Here is a tiny trained network, its code and every weight. The questions are about switching its units off for an input and a target symbol, where a switched-off unit gives its printed mean instead of its output.

import numpy as np


def w(rows, s, z=0):
    codes = np.array(rows[::2]) - 128.0
    scale = np.full(codes.shape[1], s)
    scale[-1] = z or s
    return codes * scale


def softmax(a):
    e = np.exp(a - a.max(-1, keepdims=True))
    return e / e.sum(-1, keepdims=True)


def log_softmax(a):
    a = a - a.max(-1, keepdims=True)
    return a - np.log(np.exp(a).sum(-1, keepdims=True))


def net(x, mask):
    ids = ['ΔΛΞαβεηθστφψω'.index(c) for c in x.split()]
    T = len(ids)
    res = E[ids] + P[:T]
    u = 0
    for l in range(2):
        r = res
        for j in range(3):
            rows = slice(3 * j, 3 * j + 3)
            q, k, v = (r @ M[l][rows].T for M in (Q, K, V))
            z = softmax(np.where(np.tri(T) > 0, q @ k.T / 3**0.5, -1e9)) @ v
            o = O[l][rows]
            res = res + np.where(mask[u + j], z, o[:, -1]) @ o[:, :-1]
        u += 3
    return log_softmax(res[-1] @ U[:, :-1].T + U[:, -1])


Q, K, V, O = {}, {}, {}, {}
E = w([
[83,79,128,114,188,173,167,149,153,148,141,169],'Δ',
[90,248,58,171,123,239,111,125,128,44,105,81],'Λ',
[101,154,120,105,165,122,66,117,84,197,126,86],'Ξ',
[130,102,128,56,96,139,199,134,120,108,159,168],'α',
[128,128,78,228,201,184,63,165,113,114,116,178],'β',
[59,184,87,141,179,184,128,156,71,38,116,222],'ε',
[128,128,59,120,111,154,113,172,127,89,184,241],'η',
[211,60,158,159,80,97,124,172,180,174,66,121],'θ',
[177,58,110,156,160,128,156,120,110,63,141,121],'σ',
[122,90,152,185,54,135,151,212,55,126,131,164],'τ',
[145,229,47,55,125,140,98,196,85,105,133,145],'φ',
[53,154,67,156,129,53,167,210,120,119,121,143],'ψ',
[131,65,165,158,180,234,159,75,106,186,34,118],'ω',
],0.017)
P = w([
[114,91,216,120,101,89,93,76,157,131,156,125],'0',
[117,16,73,128,66,154,130,116,122,124,101,156],'1',
[221,159,156,99,165,100,185,108,123,162,127,172],'2',
[130,166,177,192,205,127,105,165,130,91,197,123],'3',
[81,3,32,119,80,147,140,158,84,104,103,103],'4',
[213,166,118,77,190,130,201,189,99,134,76,146],'5',
[129,186,163,159,152,164,108,201,97,77,169,51],'6',
],0.013)
Q[0] = w([
[173,168,173,170,197,166,177,119,132,134,157,76],'0.h1',
[167,139,149,145,114,94,157,169,181,70,108,172],'0.h1',
[119,186,235,123,186,138,166,148,155,74,128,131],'0.h1',
[42,118,154,149,109,146,58,104,186,149,179,2],'0.h2',
[82,67,185,95,146,87,63,154,157,53,172,115],'0.h2',
[77,155,146,199,156,61,150,47,135,142,242,133],'0.h2',
[114,145,172,134,155,124,107,201,170,131,209,106],'0.h3',
[145,103,86,150,132,117,86,77,103,148,170,116],'0.h3',
[62,158,121,107,147,67,140,64,117,124,70,108],'0.h3',
],0.0086)
K[0] = w([
[198,186,138,141,168,135,194,172,136,149,90,67],'0.h1',
[146,119,72,148,98,151,197,177,187,113,108,129],'0.h1',
[197,160,139,136,176,146,190,211,134,51,124,198],'0.h1',
[70,82,151,179,145,111,155,69,172,81,136,177],'0.h2',
[136,2,156,172,69,91,180,121,89,98,112,170],'0.h2',
[164,124,113,183,170,99,171,117,155,129,159,188],'0.h2',
[95,122,92,109,178,59,121,237,157,130,91,60],'0.h3',
[116,97,127,136,120,93,117,100,128,115,128,159],'0.h3',
[89,139,185,152,117,100,101,72,158,135,177,119],'0.h3',
],0.0093)
V[0] = w([
[142,176,161,78,133,98,97,93,54,171,113,121],'0.h1',
[162,147,141,126,181,82,143,211,160,97,148,113],'0.h1',
[117,165,163,111,152,85,65,140,135,131,150,121],'0.h1',
[176,132,109,144,72,97,182,140,142,91,148,117],'0.h2',
[174,142,111,148,129,115,129,118,162,115,89,217],'0.h2',
[132,116,149,148,92,74,117,71,123,77,163,98],'0.h2',
[131,160,169,146,99,141,83,98,159,138,156,141],'0.h3',
[95,113,120,167,120,79,161,117,147,131,105,130],'0.h3',
[134,109,255,111,150,180,82,152,151,86,166,125],'0.h3',
],0.0086)
O[0] = w([
[156,169,126,81,79,112,170,111,106,68,47,210,39],'0.h1',
[112,184,98,163,100,46,123,13,91,115,99,94,162],'0.h1',
[150,167,142,117,8,158,101,136,143,126,119,154,1],'0.h1',
[223,175,115,119,114,152,185,105,131,71,208,69,217],'0.h2',
[167,126,144,92,89,151,82,182,168,124,69,157,189],'0.h2',
[150,131,49,187,135,139,165,83,153,83,131,164,75],'0.h2',
[155,91,105,128,53,202,126,132,122,166,161,113,12],'0.h3',
[65,183,114,200,56,141,115,133,195,136,79,160,139],'0.h3',
[152,130,164,121,96,233,109,68,138,161,254,103,131],'0.h3',
],0.0074,0.0042)
Q[1] = w([
[148,188,213,131,198,123,140,183,100,117,107,144],'1.h1',
[135,214,229,143,122,133,89,105,183,126,203,139],'1.h1',
[233,168,108,101,148,136,168,112,157,201,86,180],'1.h1',
[97,43,27,30,112,141,114,79,150,191,45,161],'1.h2',
[196,138,124,99,229,114,170,139,78,166,101,153],'1.h2',
[77,55,31,116,83,129,137,163,111,176,78,143],'1.h2',
[63,100,130,172,112,150,116,121,140,85,170,78],'1.h3',
[168,168,140,141,161,75,154,175,163,92,80,136],'1.h3',
[75,1,70,102,117,181,106,132,95,80,109,112],'1.h3',
],0.0091)
K[1] = w([
[146,170,109,110,170,165,158,199,68,146,62,10],'1.h1',
[121,114,146,152,199,117,141,196,107,112,92,185],'1.h1',
[144,188,148,74,138,161,95,160,204,65,107,109],'1.h1',
[133,118,172,121,137,132,93,47,242,148,103,195],'1.h2',
[156,164,51,44,151,135,94,101,57,201,121,90],'1.h2',
[86,169,171,113,61,171,103,86,255,133,128,166],'1.h2',
[101,83,165,200,159,65,128,125,135,133,220,127],'1.h3',
[124,127,111,81,133,150,120,211,113,96,132,12],'1.h3',
[84,49,158,151,98,145,123,95,115,72,185,219],'1.h3',
],0.0082)
V[1] = w([
[85,153,177,88,82,184,234,81,156,133,127,123],'1.h1',
[160,89,119,70,169,142,137,128,158,157,96,133],'1.h1',
[121,111,116,57,144,47,97,130,177,118,199,125],'1.h1',
[164,113,154,165,149,153,59,83,187,160,116,107],'1.h2',
[137,128,101,114,199,187,145,85,138,47,128,114],'1.h2',
[239,134,1,113,58,104,54,93,81,70,136,139],'1.h2',
[173,188,93,125,103,155,102,117,170,192,172,48],'1.h3',
[37,189,121,81,102,140,100,180,60,166,181,186],'1.h3',
[114,195,140,97,73,149,155,123,191,111,170,131],'1.h3',
],0.0082)
O[1] = w([
[76,158,173,124,98,172,255,46,101,121,78,75,126],'1.h1',
[6,22,151,136,125,117,120,98,110,105,133,96,97],'1.h1',
[135,131,207,105,133,45,125,169,127,21,191,96,47],'1.h1',
[134,158,105,87,177,20,102,124,116,155,122,204,37],'1.h2',
[139,102,68,118,6,100,138,58,166,74,114,158,106],'1.h2',
[169,47,164,140,90,99,143,108,39,138,90,132,46],'1.h2',
[141,93,84,110,160,62,137,200,51,130,91,83,2],'1.h3',
[194,83,116,152,233,119,115,61,147,47,113,168,207],'1.h3',
[124,105,138,115,127,136,142,222,152,74,78,123,89],'1.h3',
],0.0092,0.0047)
U = w([
[111,136,146,115,150,85,176,99,183,159,160,127,126],'Δ',
[204,129,16,135,163,177,231,154,106,172,39,113,61],'Λ',
[120,185,173,128,212,46,181,34,13,192,114,145,175],'Ξ',
[100,101,194,117,110,153,195,132,134,90,100,84,77],'α',
[163,109,97,127,160,100,95,109,104,175,135,142,108],'β',
[147,149,179,121,68,169,95,79,155,92,68,181,151],'ε',
[174,1,91,124,99,169,105,167,215,92,161,133,58],'η',
[100,98,128,94,57,118,90,173,134,159,97,117,254],'θ',
[172,133,77,161,72,63,134,16,116,156,169,124,235],'σ',
[236,175,194,151,134,224,144,136,98,185,249,79,138],'τ',
[183,83,160,128,165,104,115,125,55,90,101,101,90],'φ',
[139,213,144,159,166,23,172,163,200,69,69,100,152],'ψ',
[81,38,146,184,144,170,115,44,83,194,108,67,79],'ω',
],0.0045,0.0039)

Each question gives the input, a string of symbols that net reads in full, and the target symbol t.
The units are the heads (3 rows each of Q, K, V and O). Each row of codes is followed by its name. A weight is (code - 128) times the scale printed after its matrix; where a second scale follows, it is the last column's (O and U).
mask holds one flag per head, layer by layer. A switched-off head (its flag False) gives its mean, the last column of its rows in O, instead of its output. The means were averaged over made-up inputs and are rounded, as every weight is.
A unit's drop is (log p(t) with every unit on - log p(t) with that unit switched off) / (log p(t) with every unit on - log p(t) with every unit switched off).
The circuit of an input: a set's keep is (log p(t) with only the set's units on - log p(t) with every unit switched off) / (log p(t) with every unit on - log p(t) with every unit switched off). Starting from all 6 units, units are removed one at a time, each time the one whose removal leaves the highest keep (on an exact tie, the one counted first), for as long as the keep stays at least 0.8.
circuit, biggest first: the units of the circuit, biggest drop first
most important unit: the unit with the biggest drop
heads that matter: for each layer, one digit per head in row order, 1 if its drop is at least 0.15 and else 0, layers parted by /
input ψ σ θ σ τ ε, target ε: circuit, biggest first -> [1.h3; 1.h2; 0.h2]
input η α β τ σ, target φ: circuit, biggest first -> [1.h2; 0.h3; 1.h3; 1.h1]
input φ τ Λ ε ε, target ω: most important unit -> 0.h1
input Λ ψ τ α θ, target σ: circuit, biggest first -> [1.h2; 0.h2]
input τ τ τ ε η α, target α: heads that matter -> 010 / 110
input ψ τ α ε α σ, target σ: circuit, biggest first -> [1.h2; 0.h1]
input ε α τ σ Λ, target η: circuit, biggest first -> [0.h1; 1.h3; 0.h3]
input ψ ε α ε Ξ, target τ: heads that matter -> 101 / 111
input φ φ η ψ θ σ, target φ: circuit, biggest first -> [1.h2; 1.h1]
input σ α α, target α: circuit, biggest first -> [1.h1; 0.h2; 1.h3]
input ε σ α ε ε τ, target τ: circuit, biggest first -> [0.h2; 1.h2]
input α τ θ, target θ: circuit, biggest first -> [1.h3; 1.h1]
input ε ω τ ε σ ε η, target σ: heads that matter -> 100 / 011
input Λ ψ Δ, target Λ: circuit, biggest first -> [1.h1; 1.h3; 0.h3]
input τ τ τ ε ε, target Λ: most important unit -> 0.h3
input β Ξ τ, target Ξ: heads that matter -> 011 / 011
input σ τ η, target η: circuit, biggest first -> [1.h1; 0.h2; 0.h1]
input ψ τ Ξ ε θ τ ε, target τ: circuit, biggest first -> [1.h2; 1.h3; 0.h2]
input σ φ ψ, target φ: heads that matter -> 000 / 111
input τ σ ε σ ψ, target Λ: heads that matter -> 011 / 101
input Ξ ε τ ψ σ, target ε: heads that matter -> 100 / 001
input τ η ψ σ, target ψ: most important unit -> 0.h3
input ψ θ τ ψ θ, target τ: heads that matter -> 101 / 110
input τ ω Δ ε τ ω α, target ω: heads that matter -> 000 / 100
